Each row has a name. Each question is about the rows just above it.

q223: [171 206 107 118 140 117 105  81 153  99 122 133 157  94 141 159  85 173
 120  93 162 138 111 129]
q343: [147 112 156 125 111  99 163 119 103 140 107 131 117 157 145  89 145 189
 139 174 172  79 145 112]
q901: [186 168  87 129 114 109 122  82 116 101 111 156 142 102 120 152 100 182
 109 131 160 128 188 147]
q993: [125 159 109 103 124 159 148 168 173 100 159  96 118 150 115 179  97  89
 172  76 134 137  77 119]
q303: [155 117  95 134 120 105  97  92  88 108 136 165 145  87 116 142 125 146
  85 158  99 150 207 157]
q539: [125 159 168 103 168 159 148 168 173  96 108  96  96 150 168 179  97  89
 172  76 134 137  77 119]
q368: [118 116 125 123 151 113  75 108 109 108 151 155 149  65 135 130 146 176
  80 143  71 176 166 155]
q344: [125 159 109 103 169 159 148 168 173 100 108  96 118 121 115 179  97  89
 172  76 134 137 163 119]
How many times does q539 hold [168]?  4
How many times does q993 hold [168]?  1
Count of [171] in q343:  0
Times [95] occurs in q539:  0
How many times does q368 hold [176]?  2

q223: [138 165 106 135 113 115  79 145 133 117  88  97 155 108 155 130 200  99
 138 155 137 101 114  99]
q668: [128 117  80 123 130 126  79 131 117 117 102 115 143 125 144 169 174 113
 134 169 113 102 116  97]
q993: [148 160 104 100 116 118  75 145 134 114  90 104 154 114 154 130 189 116
 133 158 134 110 118 100]
q343: [148 160 104 143 116 118  75 145 134 114  90 104 154 114 154 130 189 116
 133 158 134 110 112  92]
q783: [123 116  82 132 115 120 115 124 116 107  97 115 122 125 142 114 167 116
 148 175 115 110 121  95]
How many times does q343 hold [148]?  1
Times [116] occurs in q783:  3
Times [99] occurs in q223:  2
How many times does q668 hold [169]?  2

q223: [105 110  78 122 130 130 130 130]
q539: [ 64 132  58 161 158 153 167  94]
q627: [141 134 163 158 177 170 163 130]
q783: [105 126  78 122 130 129 133 134]
q668: [165 165 165 166 157 200 208  97]
How many times does q668 hold [165]?  3
How many times does q539 hold [132]?  1
Count of [130] in q223:  4
How many times does q627 hold [158]?  1
Count of [131] in q223:  0

q901: [ 93 102 113 127 139 196 166 173 182 189 195 194 195 187 185 177 168 158
 147 134 113 107 148 197  77 168  65  61  61  62  62  73  81  93 103 117
 128 144 113 165 173 186 154 192 197 195 193]
q344: [191 195 201 204  51  58 206 205 205 204 203 200 195 191  51 186 179 174
 170 164 155 149 144 135 129 120 114 109 100  96  89  83  79  73  67  57
  61  58 174  51 155  50  50  51  57  54  57]
q783: [199 201 198 184 167 146 122  99  82  68  57  61  61  72  89 110 134 157
 178 190 201 202 196 185 168 148 124 101  81  65  57  55  60  71  88 111
 134 154 176 191 201 201 197 173 166 147 122]
Times [146] occurs in q901:  0
How many times does q901 hold [62]?  2
Times [57] occurs in q344:  3
How many times does q901 hold [197]?  2
Count of [173] in q344:  0

q627: [187 146 154 129 138 154 159 130 134  66 135 122  94  63 134 168  68 112
  90  87 164  99 171  66 185 188 134 128 142 163  73 103 136  79  78  83
  89 182 148 106 100  83]
q668: [ 66 130 124  79 175 162 136  99 154 116 125 149 144 162  87 109 173 160
  82 143 162 133 100  64 188 111 187 191 156 188  71 137  74 111  94 127
 133  87 143 162 188 119]
q343: [ 71 101 129  73 125 102  76  64 120 172 133  93  99 167 186 184 175  88
  96 172 135  75 130  89  91  93  69 107 125  81  72 148 172 105 190  73
  69  94 130 152  80 184]
q783: [135 127  73 131  68  81 175  89 188  79 117 167  99 159  75 136  85  80
 170  92  81 109 123 123 102 109 117 128  81 111 109 161 137  82 143 126
  73 161 182  85 176 109]
q465: [175  90  97 182 174  70  74 109 146 119  88 133 187 150 130 123 116  65
 189 176 164  77 115 146  72  77 125 101  88  83 103 183  98 113 166  74
  91  82  95  90  74 141]
q993: [118 102 150 117 133 111 189 184 127  94 177 119 153 180 149 138 123 113
 163 106 113 143 165 181  70 139  96  82 162  72  99 143 111 137 132 167
 112 149 122  96 138 172]
q368: [ 86 128 139 104  92 110  66 111 158  97 116 127  89 119  66 105  96 101
 144 147 180 134  83 119  65 133 126 150  84 142 105 106 149 127  98 122
 161  96 106  87 175  86]
q344: [109 128 137 193 190 172 159 141 114 113 129 182 137 125 105  81 173 183
  87 116  75 189 103 161  86  78 111 139 129  75 119 115  92 147  87  78
 179  71 184 131  80 146]
How many times does q368 hold [67]?  0
Count of [187] in q668:  1
Times [81] occurs in q783:  3
How many times does q668 hold [162]?  4

q783: [ 83 105 180 108 155 124 118 134 131 119  84 100 145 133 120 147 156 153
 183  92 209 165 120 124 139 155 132 178 121 123 116 172]
q539: [ 83 105 180 117 156 124 118 134 131 119  84 100 145  85 120 147 156 153
 183  92 209 165 120 124 139 155 132 178 124 124 116 172]
q368: [121 127 146 131 148 140 135 136 132 125  80  98 131 131 131 131 141 121
 179  70 204 182 136 126 188 147 130 180 106 124 132 175]
q303: [ 83 105 121 108 155 124 121 134 131 119  84 100 145 133 120 119 156 153
 183  92 209  84 120  84 119  92 132 178 121 123 116 172]
q627: [ 83 105 180 108 155 118 118 134 131 125  84 100 145 133 120 147 156 153
 183  92 209 165 120 126 139 155 126 126 121 118 116 172]
q223: [121 127 146 103 148 140 135 136 132 125  80  98 131 131 128 131 141 121
 179  70  80 182 136 126 188 147 130 180 106 124 132 175]
Times [131] occurs in q368:  5
Count of [132] in q539:  1
Count of [81] in q223:  0
Times [84] occurs in q303:  3
Times [120] occurs in q303:  2
How many times does q539 hold [124]?  4
Times [118] occurs in q627:  3

q993: [ 92 141  92  92 142]
q303: [124 136 142  96 138]
q901: [141 141 133  89  89]
Times [92] occurs in q993:  3
Times [141] occurs in q901:  2
How many times does q303 hold [136]?  1

q465: [130 135  74 127]
q223: [156 156 156 156]
q627: [116 135 143 144]
q901: [132  47 183 157]
q539: [149 169 169  92]
q343: [130 130 131 130]
Count of [130] in q343:  3
Count of [149] in q539:  1
How many times does q539 hold [170]?  0
Times [144] occurs in q627:  1
Count of [156] in q223:  4

q783: [107 152 145 116 130 135 139 146 134 123 139 123 119 134 150 124  86 137
 152 109 120  96 135  96 147 153]
q539: [114 100  97  91 156 126 158 106 112  85 110 157 144  72  95 121 147  82
  98 159  87 149  85 110 142 109]
q627: [137 142 133 157 140 101 133  90  88 139 142 109 142 116 122  90  93  99
  99 154 156 150  99 119 142 115]
q465: [130 126 126 127 125 131 127 127 129 127 130 130 131 130 126 129 130 129
 141 126 128 131 130 127 126 127]
q343: [ 93 135 139 147 137  92 125 124 118 122 111  94  91 124 130 123 123 128
 123 142 134 129 123 130 125 117]
q668: [ 95 172 155 118 112 138 123  92  92  97 162  97  92 157 166 145  63  92
 176  97 120  66 161 140 153 163]
Count of [109] in q539:  1
Times [130] occurs in q465:  6
How many times does q343 hold [124]?  2
Times [141] occurs in q627:  0
Count of [139] in q783:  2
Times [92] occurs in q668:  4

q343: [124 124 129 129 130 137 130 129]
q465: [101 126 129 119 133 137 128 117]
q368: [128 128 128 141 147 120 126 135]
q901: [105 123 130 125 122 143 122 116]
q627: [126 125 129 128 135 134 125 128]
q539: [152 128 128 140 144 119 125 137]
q993: [117 136 129 129 130 137 120 128]
q668: [130 130 127 127 142 120 126 133]
q783: [143 131 127 127 135 113 131 143]
q303: [120 130 127 117 127 122 130 139]
q223: [125 125 129 125 125 129 125 129]
q344: [163 124 129 161 138 141 118 121]
How many times does q223 hold [125]?  5
Count of [129] in q343:  3
Count of [136] in q539:  0
Count of [126] in q783:  0
Count of [128] in q627:  2

q368: [115 105 112 192 124 105 153 119 140 117]
q668: [111  90 141 110 145 142 142 141 113 142]
q223: [105 130 112 192 124 105 153 119 140 117]
q344: [116  95 109 114 115 115 137 115  99 176]
How many times does q368 hold [118]?  0
Count of [112] in q668:  0
How many times does q668 hold [110]?  1

q627: [152 151 152 147]
q223: [209 209 209 119]
q343: [61 61 62 61]
q993: [209 208  93 157]
How many times does q223 hold [209]?  3
Count of [152] in q627:  2
Times [62] occurs in q343:  1
Times [119] occurs in q223:  1
Times [61] occurs in q343:  3
Count of [210] in q223:  0

q993: [103  96  85  94  88  84 101 112  89 109 116  90 114 116  77 109 137 108
  79 118  76 116]
q344: [113 162 126 168 116 136 102 113 113  99  89 138 111 138 162 162 138 141
 114 148  81 138]
q368: [113 182 126  62 182 136 102  84 130  99  89 104 111 100  84 182 138 141
 114 148  81 134]
How many times does q368 hold [84]?  2
Times [182] occurs in q368:  3
Count of [138] in q344:  4
Times [84] occurs in q993:  1
Times [116] occurs in q993:  3
How many times does q344 hold [89]?  1

q627: [122 110 119 122 110 122 110 110 110]
q901: [ 84 172  68 167 122 116 123  81 114]
q343: [127 169 126 127 139 132 126 126 104]
q344: [104 166 130 116 125 129 155 184  75]
q465: [164 189 131 131 146 153 102  86  99]
q783: [106 157 106 133 129 115 106  75 125]
q368: [102 159 133 127 107 126 135 196  62]
q539: [162 111 108  72 202  76 162 121  72]
q993: [130 189 130 134 146 153 130 121 130]
Times [130] occurs in q344:  1
Count of [126] in q343:  3
How many times does q539 hold [162]?  2
Times [110] occurs in q627:  5
How many times does q783 hold [106]?  3
How many times does q627 hold [109]?  0
How many times does q993 hold [130]?  4

q343: [174 174 174  63]
q465: [101 101 175 161]
q668: [ 63 170 133 181]
How many times does q465 hold [101]?  2
Times [174] occurs in q343:  3
Count of [133] in q668:  1

q627: [188  42 128 149  81 149 107 149 139 149]
q465: [103 102 131 135  62 164 140 122  96 120]
q344: [103 102 124 124  62 164 140 122  96 141]
q901: [148 189 128 129 132 149 129 148 139 148]
Times [147] occurs in q901:  0
Times [187] occurs in q627:  0
How many times does q901 hold [148]?  3
How many times does q627 hold [128]?  1
Times [139] occurs in q344:  0
How many times does q627 hold [149]?  4

q901: [126  53  53  53 126  53]
q465: [121 151  54 129 126 128]
q368: [135 142 128 127 126 127]
q343: [130 129 128 127 127 131]
q539: [ 60 130 126 132 122 127]
q223: [121 154 127  52 127 139]
q627: [108 108 130 129 130 108]
q344: [140 140 140 128 140 128]
Count of [140] in q344:  4
How many times does q901 hold [126]?  2
Count of [130] in q627:  2
How many times does q901 hold [53]?  4
How many times does q368 hold [126]?  1
Times [127] occurs in q223:  2

q303: [139 100  94 182 143 135  99 147  87 160 180  63 204 130 158 182  97  90
 109 152 153  70 198 203 124 179  64 188  74 104  93 179  62  75]
q368: [137 150 182 182 125  87 137 194 136  82 184 169 198 173 191 194 194 182
  73 163 189 126  94 182 140 137 137 203 137  80 194 170 189 194]
q993: [137 150 120 182 125  87 136 194 136  82 184 169 198 173 191 176 194 137
 149  84  60 182 142 110  85 190 125  68  71  72 118  58  76  91]
q223: [199  86 134 179 193  67 142 191 204 168 138 199 108  96  78 180 164 114
  90 195 109 139 167  78  86  86  73 200 170 186 200  85 202 160]
How many times does q368 hold [194]?  5
How many times does q368 hold [182]?  4

q223: [115 137 108 102]
q993: [125 156 146 169]
q539: [147 130 152 139]
q783: [115 137 108 105]
q627: [109 109 109 127]
q901: [147 136 119 167]
q303: [157 150 146 156]
q465: [191 135 150 145]
q368: [135 135 135 135]
q668: [113 110 110 174]
Times [109] occurs in q627:  3
How many times does q668 hold [109]?  0
How many times does q668 hold [113]?  1
Times [135] occurs in q368:  4

q343: [103 186 114 164 148 151 157 132 116  82 145 137 137 169 165 160 137  82
 110 108 108 129 113 173 128 102 122 111 117 170 160 164 158 163 164 127
 129 139  94 138 112 171 165 172 149 161 135  97 104]
q668: [140 176 167 114 138 158 126 163 127 124 153 153 143 143 151 158 153 101
 114  94 115 134  92 159 146  82 146 129 161 129 153  92 156 124 207 149
 139 100  83 137 124 180 125 130 115 146 153 133 104]
q901: [171 163 170  96 131 126 121 136 131 130 152 129 143 113 162 137 124 118
 132 132 108 130  84 139 176 102 101 103 105 130 128 118 139 133 136 152
 121  83  92 153 129 117 143 177 189 113 124 103 100]
q303: [127 196 129 136 143 132 137 121 128  82 166 141 140 159 206 173 150  91
 126  87 115 112 106 137 142 130 110  74 118 176 168 138 189 115 189 117
 143 117  84 116 127 165 147 132 122 163 128 121  98]
q223: [122 186 165 117 122 172 146 135 105 103 167 133 151  98 128 141 112  75
 131  96 117 138 106 120 133  98 101 130 127 144 161 125 155 131 184 120
 145 102  95 148 125 151 118 166 152 118 133  94 103]
q344: [172 141 153 129  97 147 152 149 147 113 155 106 172 138 131 142 136  57
 125 124 112 152 122 128 116 110 111 111 110 144 134 102 136 115 146 132
 169  88 126  95 132 177 106 150 154 160 135 128 113]
q993: [158 171 111 138 124 105 152 131 114  96 157 118 159 168 158 129 160  80
 138 122 123 138 113 137 131 129 113 125  76 168 104 165 158 128 119 142
 166 133 108  96 120 194 171 194 170 151 152 114 132]
q465: [171 163 170  96 131 126 121 136 131 130 152 129 143 113 162 137 124 118
 132 132 108 130  84 139 176 102 101 103 105 130 128 118 139  96 185 144
 179 143 102 135 150 206 147 134 135 187 168 138 115]
Times [136] occurs in q303:  1
Times [153] occurs in q668:  5

q783: [105  79 126 168 101 110  96 101 130 126  88 112 136 161 132 151]
q223: [ 94  95  97 190  78  99  85  97 146 126 104 107 140  85  97 143]
q368: [151 127 127 170  86 109 109 127 110  86 103 106 128  96 150 152]
q668: [138 100 109 100 100 106 100 138 100 119 104 103 138 100 151 135]
q343: [ 97  93 113 184  92 102 100 119 154 131  88 113 142 162 129 126]
q901: [103  80 127 172  89 108  99 129 141 116  89 108 135 164 135 130]
q539: [105  81  97 168  77 110  90 124 132 114  84  99 143 144 142 133]
q627: [ 96  86 124  96  83  97  96 128 154 137  98 100 143 137 137  96]
q303: [105  72 114 168  98 110  90 130 153 122  86 113 140 164 134 131]
q465: [ 92  95 137 192 101  98  83 121 134 123  85 152 125  98 151 152]
How many times does q627 hold [137]?  3
Count of [151] in q465:  1
Count of [100] in q668:  6
How many times does q223 hold [97]?  3
How many times does q668 hold [138]?  3
Times [127] occurs in q368:  3
Count of [109] in q368:  2

